Here is a tiny trained network, its code and every weight. The questions are about switching its units off for an input and a class, where a switched-off unit gives its printed mean instead of its output.

import numpy as np


def w(rows, s, z=0):
    codes = np.array(rows[::2]) - 128.0
    scale = np.full(codes.shape[1], s)
    scale[-1] = z or s
    return codes * scale


def norm(h):
    return h / np.sqrt((h * h).mean(-1, keepdims=True) + 1e-5)


def f(y):
    return y / 2 * (1 + np.tanh(0.7978845608 * (y + 0.044715 * y**3)))


def log_softmax(a):
    a = a - a.max(-1, keepdims=True)
    return a - np.log(np.exp(a).sum(-1, keepdims=True))


def net(x, mask):
    res = np.array(x, float).reshape(1, 4) / 4 @ E
    u = 0
    for l in range(3):
        y = f(norm(res) @ A[l][:, :-1].T + A[l][:, -1])
        res = res + np.where(mask[u : u + 11], y, B[l][:, -1]) @ B[l][:, :-1]
        u += 11
    return log_softmax(norm(res)[-1] @ U[:, :-1].T + U[:, -1])


A, B = {}, {}
E = w([
[140,127,2,81,87,119,190,177,64,92],'x0',
[40,73,132,60,127,98,97,42,94,131],'x1',
[120,74,112,218,66,157,114,137,37,102],'x2',
[157,64,142,98,145,170,24,119,85,237],'x3',
],0.0065)
A[0] = w([
[167,143,137,63,156,141,91,142,172,199,50],'L0N1',
[89,138,148,165,105,116,165,82,140,81,39],'L0N2',
[108,123,179,85,153,120,122,99,127,125,90],'L0N3',
[126,120,199,185,128,127,91,90,142,152,176],'L0N4',
[128,144,189,133,128,118,140,127,195,123,118],'L0N5',
[124,103,111,91,124,123,71,116,51,183,174],'L0N6',
[134,136,10,64,128,118,174,142,112,108,95],'L0N7',
[169,144,81,227,119,126,160,185,93,114,116],'L0N8',
[145,150,137,134,133,136,117,144,168,142,1],'L0N9',
[102,108,113,129,124,127,144,96,95,78,123],'L0N10',
[112,118,153,150,149,137,92,113,102,151,96],'L0N11',
],0.013,0.0027)
B[0] = w([
[152,120,145,120,8,68,159,187,145,132,203],'L0N1',
[144,94,111,86,148,91,157,194,111,49,174],'L0N2',
[82,152,110,138,125,125,57,110,183,115,174],'L0N3',
[120,129,212,81,155,154,152,129,87,70,215],'L0N4',
[102,163,91,141,224,152,108,70,141,151,187],'L0N5',
[135,64,83,133,128,187,91,86,137,124,218],'L0N6',
[105,176,147,64,83,91,170,185,56,110,244],'L0N7',
[132,102,90,209,74,182,135,140,194,121,236],'L0N8',
[152,133,173,144,153,104,156,122,130,156,143],'L0N9',
[107,97,163,163,111,133,124,204,94,213,174],'L0N10',
[162,101,155,129,92,72,114,122,125,119,169],'L0N11',
],0.015,0.011)
A[1] = w([
[203,126,156,168,159,124,112,166,146,203,6],'L1N1',
[122,87,134,155,187,134,74,152,143,200,159],'L1N2',
[135,95,91,136,201,195,123,75,103,154,60],'L1N3',
[196,118,77,102,172,175,98,101,99,165,19],'L1N4',
[119,247,110,175,176,105,190,126,167,158,67],'L1N5',
[188,113,102,172,140,175,177,164,143,109,174],'L1N6',
[124,184,150,60,103,136,89,35,138,181,44],'L1N7',
[139,104,161,171,132,197,149,146,68,104,84],'L1N8',
[123,103,8,162,78,170,141,114,94,97,67],'L1N9',
[153,176,136,125,152,128,164,53,86,120,46],'L1N10',
[170,126,93,113,164,109,95,96,226,191,115],'L1N11',
],0.013,0.0021)
B[1] = w([
[65,127,133,131,126,103,193,65,55,101,132],'L1N1',
[208,122,137,48,148,79,120,130,125,87,139],'L1N2',
[164,119,147,47,154,30,151,120,60,112,157],'L1N3',
[166,109,125,146,164,34,149,158,112,150,141],'L1N4',
[92,111,98,124,80,176,47,88,128,145,183],'L1N5',
[138,85,120,125,90,153,77,148,161,139,212],'L1N6',
[121,98,27,172,68,132,176,153,95,134,170],'L1N7',
[108,122,86,120,74,84,128,66,158,120,210],'L1N8',
[169,174,127,183,248,156,124,144,149,150,254],'L1N9',
[102,135,110,72,128,146,125,81,141,153,133],'L1N10',
[179,97,218,170,109,89,170,101,163,150,162],'L1N11',
],0.014,0.0091)
A[2] = w([
[199,145,136,78,110,51,169,111,68,85,17],'L2N1',
[59,159,95,79,95,175,91,146,60,137,86],'L2N2',
[117,161,52,131,55,92,210,77,215,61,43],'L2N3',
[115,80,159,128,113,172,151,147,94,20,2],'L2N4',
[129,214,199,130,229,109,112,49,138,140,44],'L2N5',
[189,179,159,102,108,114,186,138,148,200,211],'L2N6',
[147,72,160,170,27,136,73,25,183,148,131],'L2N7',
[108,7,133,163,86,129,129,131,59,212,105],'L2N8',
[124,174,225,195,171,46,209,194,68,163,97],'L2N9',
[180,94,79,129,211,110,113,73,119,164,30],'L2N10',
[133,128,142,122,38,122,194,142,88,198,72],'L2N11',
],0.012,0.0019)
B[2] = w([
[135,147,121,186,138,127,143,229,158,124,172],'L2N1',
[126,147,74,137,165,41,158,86,160,202,164],'L2N2',
[192,89,150,120,161,164,90,69,79,198,191],'L2N3',
[142,97,154,113,34,81,144,117,127,194,174],'L2N4',
[97,169,210,207,149,245,168,97,167,81,149],'L2N5',
[54,54,104,149,120,102,156,181,50,57,156],'L2N6',
[43,52,174,82,25,97,151,124,128,122,247],'L2N7',
[139,173,145,143,147,158,70,34,164,142,188],'L2N8',
[167,185,60,20,114,126,176,150,120,108,177],'L2N9',
[167,145,221,143,156,85,103,182,29,101,160],'L2N10',
[99,165,163,79,218,127,170,96,160,48,193],'L2N11',
],0.012,0.014)
U = w([
[254,90,153,149,229,96,33,89,32,167,1],'0',
[108,197,51,81,193,96,119,49,111,223,24],'1',
[202,119,47,247,131,236,121,182,175,148,180],'2',
[89,196,226,147,225,212,161,59,138,72,7],'3',
[146,176,93,46,109,61,242,229,80,107,147],'4',
[113,23,217,108,38,125,110,56,142,130,244],'5',
],0.01,0.0023)

Each question gives the input, the list of numbers given to net, and the class t.
The units are the neurons (one row each of A and B). Each row of codes is followed by its name. A weight is (code - 128) times the scale printed after its matrix; where a second scale follows, it is the last column's (A, B and U).
mask holds one flag per neuron, layer by layer. A switched-off neuron (its flag False) gives its mean, the last column of its row in B, instead of its output. The means were averaged over made-up inputs and are rounded, as every weight is.
A unit's drop is (log p(t) with every unit on - log p(t) with that unit switched off) / (log p(t) with every unit on - log p(t) with every unit switched off).
The circuit of an input: a set's keep is (log p(t) with only the set's units on - log p(t) with every unit switched off) / (log p(t) with every unit on - log p(t) with every unit switched off). Starting from the 12 units with the biggest drops (on a tie, the unit counted first), units are removed one at a time, each time the one whose removal leaves the highest keep (on an exact tie, the one counted first), for as long as the keep stays at least 0.8.
units of the circuit, in order: the units of the circuit, biggest drop first
most important unit: the unit with the biggest drop
top k neurons: the k neurons with the biggest drops, biggest first
top k neurons in layer l: the k neurons of layer l with the biggest drops, biggest first
drop of u: that unit's drop, to one decimal
input [7,-2,6,2], class 2: top neuron : (L1N9)
input [8,5,3,1], class 1: top 3 neurons : (L0N7 L0N6 L0N1)
input [3,-3,1,7], class 2: units of the circuit, in order : (L1N9 L0N4)
input [1,3,-6,-7], class 1: top 2 neurons in layer 0 : (L0N5 L0N1)
input [-2,-1,-6,-7], class 3: top 4 neurons : (L0N8 L0N5 L0N1 L2N5)
input [2,6,-8,0], class 4: top 3 neurons : (L0N1 L0N8 L0N7)
input [5,4,8,2], class 2: top 2 neurons : (L1N9 L0N5)
input [4,0,-1,6], class 0: units of the circuit, in order : (L0N6 L1N9 L2N10)
input [2,-6,-6,-4], class 1: units of the circuit, in order : (L1N5 L2N2 L0N5 L0N1)
input [1,2,7,-1], class 2: units of the circuit, in order : (L1N9 L0N8)
input [1,1,6,3], class 0: top 3 neurons : (L0N6 L1N9 L0N1)
input [-8,-7,-4,0], class 3: top 3 neurons in layer 1 : (L1N6 L1N8 L1N1)
input [3,0,4,-5], class 2: top 2 neurons in layer 0 : (L0N8 L0N4)
input [4,3,3,-4], class 4: most important unit : L0N7
input [-6,8,-8,-8], class 3: top 2 neurons : (L0N2 L2N5)
input [-1,7,-6,-5], class 1: top 4 neurons : (L0N8 L1N9 L0N6 L0N2)
input [2,7,-7,-3], class 1: top 3 neurons : (L0N3 L0N4 L2N2)
input [2,-2,1,5], class 0: top 2 neurons in layer 0 : (L0N6 L0N7)
input [-4,-4,-6,-7], class 3: top 2 neurons in layer 0 : (L0N5 L0N8)
input [-7,1,5,-2], class 3: most important unit : L0N8
input [1,-8,-7,-2], class 5: drop of L1N5 : 0.1
input [-2,3,1,-6], class 4: drop of L0N8 : 0.7
input [5,-5,3,-2], class 2: drop of L0N8 : 1.7
input [2,-1,-7,0], class 4: drop of L0N1 : 2.8
